[[-57, -22, 70, -24], [70, 14, -50, 11]]: 14
[-13, 9, 25, 59, 74]: 25
[[50, 72, -33, -31, 54], [-45, -28, 16, 23, -37]]: 16
[-32, 7, -17, 65]: 7
[69, 7, 2, -29, -68]: 2
[72, -37, -65, -29, 63, 40, 29]: 63
---
array([[ 1.0,  2.4, -0.7,  1.4, -1.8, -1.8,  0.5],
       [ 1.6,  0.9,  2.0,  1.4,  1.8,  1.1,  1.6],
       [ 2.0,  0.0, -0.5,  2.4,  0.2,  1.7, -0.1]])	1.6

array([[ -75.588,   41.398,   80.732,  171.958],
       [  52.001,   63.070,    8.494,   56.256],
       [-159.679,  -47.243,   70.099,  129.508]])	56.256

array([[  27.8,  -76.5,   24.4,   22.7,  -17.6,   26.2],
       [  -7.5, -144.0,  -41.5,   30.1, -196.8,  -69.0],
       [   5.3,  191.8,  -40.7,  168.3,  104.5,   19.7]])	-69.0

array([[-1.20, -1.34, -1.38, -1.22],
       [-0.12, -1.40, -0.78, -0.37],
       [-0.06, -1.80, -1.82,  1.14]])	-0.37

array([[ -7.418, -13.838, -18.558,   1.298, -12.899],
       [ 14.418,  -4.814,  -5.909,  10.407,  -1.638],
       [ -6.268, -13.250, -23.277,   9.533, -12.898]])	-1.638

array([[ 0.07, -0.05,  0.06,  0.06,  0.13,  0.07, -0.08],
       [-0.10,  0.10,  0.05,  0.06, -0.09,  0.07, -0.03],
       [-0.10,  0.04, -0.09, -0.09, -0.22, -0.09,  0.05]])	-0.03
---
[ 10  84  61  60 -20  58] → 84, -20

[[ 13 -39  38   8]
 [ 32 -88  86  32]
 [-26  79 -72 -27]] → 86, -88

[-38  15  59  19  80  31] → 80, -38

[[ -1 -12 -75 -23  -5  22]
 [  1 -14 -90   5  -4  26]] → 26, -90

[ 22 -59  -8  65 -51 -16  14] → 65, -59

[  2  53  33 -26 -16 -75 -14] → 53, -75

[-73 -12  11  17] → 17, -73

[ 65 -58  53  88 -35  58] → 88, -58
---
[ 31   0 -34  -3 -88 -45] out 0
[-68 -29  42  34  59  47 -42] out -29
[-75 -20 -13  41  -4 -45] out -20
[17 25 77 79 32] out 25
[-21 -11  67  69  24 -15] out -11
[ -2 -64  18  70   2  17] out -64
[-72 -72 -72 -72] out -72
---
Q:
array([[182,  65, 166,  99, 172,  90, 130],
       [ 40, 130, 187, 252, 109, 213, 144],
       [ 51,  96, 239, 216, 132, 154, 181]])
A: 130

Q:
array([[151, 773, 327, 290],
       [588, 938, 423,  46],
       [584, 686, 280,  63]])
A: 938

Q:
array([[169, 131, 114, 145, 125,  54],
       [169, 125, 128, 110, 125,  75],
       [159, 199, 165,  99, 103,  79]])
A: 125

Q:
array([[180, 690, 567, 725, 938, 171],
       [230, 972, 282, 453, 920, 296],
       [242, 223, 611, 578, 603, 601]])
A: 972

Q:
array([[-23, -18, -27, -17],
       [-10, -20,  38, -12],
       [  2, -26, -39, -37]])
A: -20

Q:
array([[24, 62, 67, 40, 71, 77],
       [40, 44, 82, 94, 61, 59],
       [58, 82, 77, 13, 53, 75]])
A: 44
---
Input:
-0.07	-0.08	-0.07	-0.10	-0.03	-0.05	-0.08
-0.13	-0.12	-0.05	0.21	0.01	-0.03	-0.10
Output: -0.08

Input:
136.560	-168.979	211.048	111.207	186.273
172.579	162.446	170.321	179.769	168.929
Output: -168.979

Input:
-17.2	-6.5	-5.2	-3.8
14.6	-12.0	0.3	-0.4
Output: -6.5

Input:
-217.00	187.51	-145.99	-102.18	-108.01	-38.25	-51.00
-13.90	-124.51	-102.31	-160.89	-131.71	-52.03	-164.20
Output: 187.51

Input:
-18.28	-17.13	-14.58	-15.70
-16.26	11.84	-17.88	-16.40
Output: -17.13

Input:
-204.50	-169.24	-67.57	153.77
-77.58	126.72	149.61	-89.88
Output: -169.24

Input:
0.8	0.0	0.3	0.8	1.2	0.9	-0.3
-0.3	0.6	0.5	-0.2	-1.6	0.1	0.4
Output: 0.0

Input:
-2.2	0.2	-0.1	0.1	-0.2	-0.4
0.9	-0.2	1.5	-0.6	0.2	-0.3
Output: 0.2
---
[[28 74  8 63 43 68]
 [60  4 13 56 19 32]
 [33 77  9 62 33 69]] yields 69

[[2 1 3 1 6 5 3]
 [7 2 2 4 2 4 5]
 [6 0 4 3 4 3 4]] yields 4

[[372 143 530 717 754 427]
 [242 684  93  82   6 480]
 [534 196 502 568 631 330]] yields 330

[[60 14 51 29 76 68]
 [43 21 74 42 96 71]
 [42  9 67 37 78 47]] yields 47

[[65 65 49 94 54 88 63]
 [38 45 53 97 87 77 90]
 [83 23 57 60 79 30 49]] yields 49

[[863 510 525 119 469]
 [484 233 480 413 680]
 [235 296 525 514 729]] yields 729

[[ -5  -8  16  28  11  13 -29]
 [  8   7 -14 -25 -11 -13  34]
 [ -5  -4   8  23   9  11 -21]] yields -21
---
array([  32.0,  186.5,   64.3,  156.1, -104.6]) --> 32.0, -104.6

array([  9.218,  11.593,  13.081,   4.752, -17.849]) --> 9.218, -17.849

array([-1.49,  0.07,  0.59,  1.62, -0.77,  0.42]) --> -1.49, 0.42

array([[-1.3, -1.8, -0.9,  1.0,  2.2,  0.8],
       [ 0.2,  0.7,  0.9,  0.0, -1.3, -1.2]]) --> -1.3, -1.2

array([[-0.001, -0.098, -0.145, -0.186, -0.134],
       [-0.038, -0.010,  0.131, -0.080, -0.087]]) --> -0.001, -0.087

array([-10.2, -15.9,  14.3,  -7.1,   9.1]) --> -10.2, 9.1
